Small tables with named rows and columns. After each table, cells are looked up by row and column.

Debeki =
|  | Les | Pon | Vavesut | Nuregov | Teveza | Soneme | Numegu | Latez | Daf |
|---|---|---|---|---|---|---|---|---|---|
| Diz | 14.0 | 52.6 | -72.3 | -36.5 | 85.0 | -6.8 | -39.4 | 61.5 | -81.3 |
| Pip | 58.0 | -40.8 | -73.1 | 16.6 | 65.5 | 75.3 | -29.8 | 62.1 | -49.6 |
| Rif | -34.2 | 2.0 | 86.5 | 1.9 | 19.8 | 11.5 | 1.6 | 47.9 | -29.1 |
| Tam | 6.7 | 64.2 | 67.3 | -92.5 | 2.6 | 94.7 | 60.8 | 21.0 | -67.3 |

What is the Nuregov of Diz in Debeki?
-36.5
What is the Numegu of Rif in Debeki?
1.6
What is the Vavesut of Rif in Debeki?
86.5
What is the Les of Tam in Debeki?
6.7
What is the Latez of Pip in Debeki?
62.1
What is the Pon of Diz in Debeki?
52.6
Which row has the largest Pon? Tam

Zuvoso
         Bup  Fofa  Ture  Nugura
Lidilaf  673   712   601     652
Nobopaz  792   509   411     486
Kis      569   962   937     554
Deziger  720   781   167     669
Tetel    700   596   770     548
Dofodop  771   784   525     700

Nugura of Dofodop = 700
Fofa of Deziger = 781
Nugura of Lidilaf = 652
Bup of Nobopaz = 792
Ture of Tetel = 770
Ture of Lidilaf = 601
Ture of Dofodop = 525
Bup of Kis = 569
Ture of Deziger = 167
Ture of Nobopaz = 411
Bup of Deziger = 720

Kaviz =
	Zes	Lin
Lim	136	159
Zabeku	110	182
Suke	211	170
Tirore	52	159
Zifurab	96	120
Loz	160	243
Kuzutob	233	229
Mepu	123	140

Zabeku, Zes: 110
Suke, Lin: 170
Suke, Zes: 211
Tirore, Lin: 159
Zifurab, Lin: 120
Zabeku, Lin: 182
Kuzutob, Lin: 229
Tirore, Zes: 52
Row with the largest Zes: Kuzutob

Fesitab.csv
,Sor,Zod,Tep,Sok,Dovu,Gavinek,Mevud,Suke,Redogal
Fab,127,148,130,164,150,141,149,136,76
Rusu,164,102,138,112,105,161,148,126,125
Bil,165,203,98,137,216,165,166,169,101
Bimezu,163,151,135,143,150,92,59,168,135
Zakepu,155,74,154,113,140,156,131,134,127
Dututek,196,147,110,180,146,144,173,129,115
Risibil,158,144,96,145,145,131,162,132,173
Tun,166,71,162,114,150,161,69,129,114
Babo,102,122,192,115,153,121,181,142,124
Zaf,145,123,106,159,104,97,143,169,130
Giz,157,191,120,187,149,209,187,113,129
Mov,123,140,173,134,169,102,106,147,104
Nud,166,140,81,93,140,133,122,155,125

Sok of Rusu is 112
Mevud of Nud is 122
Suke of Giz is 113
Redogal of Rusu is 125
Sor of Nud is 166
Tep of Bimezu is 135
Zod of Fab is 148
Sor of Mov is 123
Tep of Mov is 173
Gavinek of Zakepu is 156
Sok of Bimezu is 143
Mevud of Tun is 69
Redogal of Babo is 124

Les
columns: Vevazo, Zenekep, Fof, Gev, Ror, Ludeg, Pom, Giku, Tup, Zugon
Nak: [54.015, -1.435, -11.562, -4.756, 13.555, 25.938, 4.653, 33.146, 19.277, 33.941]
Vuv: [76.465, -48.481, -47.371, -85.002, 21.687, 70.487, -8.081, -19.350, 19.277, -16.504]
Kir: [6.572, 25.411, 33.821, 37.798, 30.898, 16.034, 13.327, 34.337, 19.277, 38.778]
Veluf: [30.141, 20.839, 0.007, 8.059, 16.069, 25.668, 16.451, 32.839, 19.277, 30.341]
Sunosaf: [-3.670, 62.649, 62.472, 67.049, 25.825, -1.293, 33.636, 32.594, 19.277, 32.116]
Riz: [39.578, -22.649, -24.179, -33.082, 37.754, 56.927, 8.304, -3.627, 19.277, 15.024]
Ronipe: [34.930, 20.015, 29.861, -16.902, 25.735, 15.104, -11.239, 20.801, 19.277, -0.661]
Fopir: [20.068, 28.856, 26.609, 39.719, 16.686, 15.082, 30.738, 26.261, 19.277, 30.153]
Dol: [65.070, -19.265, -27.294, -69.324, 28.135, 49.149, 0.179, -29.017, 19.277, -27.897]
Kodu: [45.518, 20.531, 8.748, -0.216, 8.825, 36.060, 18.286, 29.047, 19.277, 11.693]
Muso: [45.818, -28.793, -1.412, -28.396, 27.536, 56.191, -0.776, -8.246, 19.277, 3.470]
Sarekul: [-12.545, 65.719, 59.367, 88.959, 14.218, 2.611, 35.962, 79.435, 19.277, 67.495]
Depifas: [49.331, -12.218, -4.626, -33.051, 26.710, 54.011, 3.816, 2.411, 19.277, -0.948]

Kodu, Vevazo -> 45.518
Kodu, Tup -> 19.277
Riz, Gev -> -33.082
Kodu, Pom -> 18.286
Veluf, Zugon -> 30.341
Ronipe, Ror -> 25.735
Muso, Ror -> 27.536
Depifas, Vevazo -> 49.331
Sunosaf, Pom -> 33.636

Zis =
columns: Ber, Zibu, Luv, Vutokis, Zuvis, Zule, Sepo, Lapuvu
Puvunel: [5266, 2819, 1860, 3261, 4120, 7680, 4678, 4771]
Gelesur: [5886, 5889, 5659, 5224, 4603, 5889, 4463, 4400]
Pogipav: [6190, 5881, 4885, 3337, 4950, 5444, 6059, 5544]
Revo: [2622, 4119, 2022, 3593, 6912, 7365, 6488, 437]
Pez: [5468, 6105, 6285, 5222, 6384, 7200, 2964, 2853]

Pez, Zibu -> 6105
Pogipav, Zule -> 5444
Revo, Sepo -> 6488
Revo, Zibu -> 4119
Gelesur, Zibu -> 5889
Pogipav, Ber -> 6190
Pogipav, Sepo -> 6059
Revo, Luv -> 2022
Gelesur, Ber -> 5886
Gelesur, Lapuvu -> 4400

Tonap:
|  | Ropur | Nalisi | Vam | Rir | Pavomol | Fon | Vopibe | Kul |
|---|---|---|---|---|---|---|---|---|
| Dazo | 4223 | 2449 | 4576 | 4554 | 531 | 3715 | 3521 | 796 |
| Gime | 4898 | 5971 | 5296 | 4039 | 5177 | 8281 | 4873 | 2160 |
| Bavula | 4832 | 5713 | 5123 | 4443 | 4434 | 5206 | 3008 | 2796 |
| Fezo | 3183 | 2986 | 5015 | 3512 | 2884 | 1893 | 3349 | 4124 |
| Rubesov | 1388 | 5215 | 3479 | 1369 | 7481 | 6002 | 3999 | 6993 |
| Ranugit | 2419 | 6857 | 4196 | 1607 | 4976 | 3836 | 1625 | 4525 |

Pavomol of Ranugit is 4976
Nalisi of Dazo is 2449
Kul of Ranugit is 4525
Pavomol of Gime is 5177
Ropur of Gime is 4898
Vam of Ranugit is 4196
Kul of Gime is 2160
Vam of Bavula is 5123
Vam of Rubesov is 3479
Fon of Dazo is 3715
Rir of Gime is 4039
Vopibe of Ranugit is 1625
Nalisi of Fezo is 2986
Rir of Ranugit is 1607
Ropur of Bavula is 4832
Kul of Bavula is 2796
Ropur of Fezo is 3183
Nalisi of Bavula is 5713
Vopibe of Bavula is 3008

Table Lesipa
	Rinenu	Goridan	Teg	Zukuvu	Gutode	Foguda	Vuvesiz	Dazev	Vaparin	Lora
Tor	204	29	82	133	153	187	142	116	175	53
Ret	152	141	119	110	152	158	142	103	177	161
Larez	112	143	123	168	166	113	121	128	137	100
Gerumob	115	143	176	138	87	209	181	103	179	144
Bilovu	133	126	72	171	81	108	130	138	147	170
Zunibe	70	178	168	152	132	105	95	97	107	105
Rovuzom	125	178	136	129	156	202	149	104	153	157
Sobapa	125	131	168	133	137	152	126	129	134	176
Mumo	43	241	187	189	182	97	96	110	123	113
Tevasuk	105	141	82	73	114	131	163	111	81	157
Netali	142	153	142	143	108	79	120	127	173	182
Tive	197	156	102	76	217	60	79	222	100	107
Vudadel	131	101	100	148	108	129	135	134	156	110
Rire	115	112	166	173	148	131	129	114	130	156

Rire, Gutode => 148
Sobapa, Lora => 176
Vudadel, Goridan => 101
Gerumob, Vuvesiz => 181
Ret, Gutode => 152
Gerumob, Teg => 176
Tor, Vaparin => 175
Vudadel, Dazev => 134
Ret, Teg => 119
Vudadel, Teg => 100
Larez, Zukuvu => 168
Mumo, Gutode => 182
Rovuzom, Vaparin => 153
Rire, Goridan => 112
Sobapa, Teg => 168
Vudadel, Zukuvu => 148

Baza:
columns: Keduko, Gifosis, Sor, Vari
Botimig: [732, 473, 724, 488]
Kufi: [686, 724, 608, 727]
Lemete: [379, 913, 201, 667]
Kikolem: [506, 629, 693, 675]
Tuv: [705, 579, 688, 634]
Fitar: [576, 701, 526, 636]
Serule: [520, 556, 821, 754]
Goz: [634, 817, 491, 762]
Peteru: [560, 552, 539, 342]
Nufumu: [623, 653, 678, 648]
Lim: [528, 519, 509, 469]

What is the Vari of Kikolem in Baza? 675
What is the Gifosis of Nufumu in Baza? 653
What is the Gifosis of Lemete in Baza? 913
What is the Keduko of Nufumu in Baza? 623
What is the Sor of Peteru in Baza? 539
What is the Keduko of Tuv in Baza? 705
What is the Keduko of Lemete in Baza? 379
What is the Gifosis of Fitar in Baza? 701
What is the Gifosis of Serule in Baza? 556
What is the Vari of Peteru in Baza? 342
Row with the largest Keduko: Botimig

